Below are the code and all the weights of a small trained network. Each question names an input and a class and asks about switching units off, where a switched-off unit gives its printed mean instead of its output.

import numpy as np


def w(rows, s, z=0):
    codes = np.array(rows[::2]) - 128.0
    scale = np.full(codes.shape[1], s)
    scale[-1] = z or s
    return codes * scale


def f(y):
    return np.maximum(y, 0)


def log_softmax(a):
    a = a - a.max(-1, keepdims=True)
    return a - np.log(np.exp(a).sum(-1, keepdims=True))


def net(x, mask):
    res = np.array(x, float).reshape(1, 3) / 4 @ E
    y = f(res @ A[0][:, :-1].T + A[0][:, -1])
    res = res + np.where(mask, y, B[0][:, -1]) @ B[0][:, :-1]
    return log_softmax(res[-1] @ U[:, :-1].T + U[:, -1])


A, B = {}, {}
E = w([
[144,243,44,86,28,193,111,210,191,255,38],'x0',
[183,212,149,12,61,57,63,105,95,21,66],'x1',
[231,70,98,118,145,79,201,246,65,112,42],'x2',
],0.0071)
A[0] = w([
[65,86,190,221,165,160,161,111,124,118,207,211],'neuron 1',
[194,103,130,79,149,37,142,119,60,55,92,254],'neuron 2',
[94,117,212,102,169,77,74,74,94,63,201,186],'neuron 3',
[174,92,144,141,152,112,178,147,77,150,127,146],'neuron 4',
[142,202,116,85,34,163,83,158,162,168,71,176],'neuron 5',
[127,95,119,145,145,132,144,165,99,152,96,92],'neuron 6',
[228,138,86,63,102,106,187,214,87,126,3,232],'neuron 7',
[119,167,138,98,86,144,19,79,134,114,144,219],'neuron 8',
[92,105,113,208,162,189,168,133,184,196,162,171],'neuron 9',
[88,82,131,221,228,156,215,129,129,137,187,202],'neuron 10',
],0.0075,0.0034)
B[0] = w([
[127,14,101,196,110,146,88,74,123,147,243,239],'neuron 1',
[175,136,204,102,140,69,145,158,197,45,99,233],'neuron 2',
[72,132,208,102,203,135,136,48,201,89,165,241],'neuron 3',
[163,140,113,198,152,107,135,175,67,112,120,173],'neuron 4',
[59,90,110,80,26,189,154,194,186,203,51,241],'neuron 5',
[150,166,100,161,172,111,170,143,90,145,128,153],'neuron 6',
[156,182,138,125,121,89,212,145,138,119,32,253],'neuron 7',
[47,204,89,67,137,145,153,91,134,162,137,214],'neuron 8',
[163,121,2,150,103,163,91,130,45,195,162,223],'neuron 9',
[190,46,79,205,160,103,77,126,73,148,166,241],'neuron 10',
],0.0078,0.011)
U = w([
[55,152,123,47,49,212,151,172,193,223,57,199],'0',
[185,146,71,211,198,109,163,182,8,135,104,100],'1',
[144,70,38,176,122,173,14,101,52,169,229,154],'2',
[150,36,226,180,188,93,80,92,153,36,193,116],'3',
[30,184,209,45,225,134,108,18,178,64,197,172],'4',
[254,193,198,86,135,38,177,192,147,22,51,165],'5',
[85,164,164,77,127,113,116,136,149,53,106,47],'6',
[131,141,178,147,112,159,102,139,85,97,136,5],'7',
],0.0056,0.0027)

Each question gives the input, the list of numbers given to net, and the class t.
The units are the neurons (one row each of A and B). Each row of codes is followed by its name. A weight is (code - 128) times the scale printed after its matrix; where a second scale follows, it is the last column's (A, B and U).
mask holds one flag per neuron, in row order. A switched-off neuron (its flag False) gives its mean, the last column of its row in B, instead of its output. The means were averaged over made-up inputs and are rounded, as every weight is.
A unit's drop is (log p(t) with every unit on - log p(t) with that unit switched off) / (log p(t) with every unit on - log p(t) with every unit switched off).
The circuit of an input: a set's keep is (log p(t) with only the set's units on - log p(t) with every unit switched off) / (log p(t) with every unit on - log p(t) with every unit switched off). Starting from all 10 units, units are removed one at a time, each time the one whose removal leaves the highest keep (on an exact tie, the one counted first), for as long as the keep stays at least 0.8.
circuit, biggest first: the units of the circuit, biggest drop first
unit that matters most: the unit with the biggest drop
k most important neurons: the k neurons with the biggest drops, biggest first
drop when u is switched off: that unit's drop, to one decimal
input [8,-8,4], class 1: unit that matters most	neuron 9
input [-4,4,0], class 4: circuit, biggest first	(neuron 3; neuron 10)
input [0,2,-1], class 4: circuit, biggest first	(neuron 9; neuron 10)
input [-3,-1,-6], class 2: 2 most important neurons	(neuron 1; neuron 2)
input [-7,-4,0], class 2: 3 most important neurons	(neuron 10; neuron 1; neuron 9)
input [0,6,-2], class 4: circuit, biggest first	(neuron 8; neuron 9)
input [8,-8,-3], class 2: 2 most important neurons	(neuron 9; neuron 7)
input [-4,3,1], class 4: 3 most important neurons	(neuron 3; neuron 10; neuron 7)
input [-6,3,4], class 5: 3 most important neurons	(neuron 2; neuron 1; neuron 10)
input [-4,-6,5], class 2: 2 most important neurons	(neuron 1; neuron 7)
input [-2,0,3], class 5: 3 most important neurons	(neuron 1; neuron 9; neuron 2)
input [6,-7,1], class 2: 2 most important neurons	(neuron 9; neuron 2)
input [-6,3,-2], class 4: 2 most important neurons	(neuron 3; neuron 10)
input [2,-2,8], class 5: unit that matters most	neuron 7
input [2,8,-5], class 0: drop when neuron 5 is switched off	1.2
input [0,1,6], class 5: drop when neuron 4 is switched off	0.0
input [-2,3,-2], class 4: drop when neuron 10 is switched off	0.1
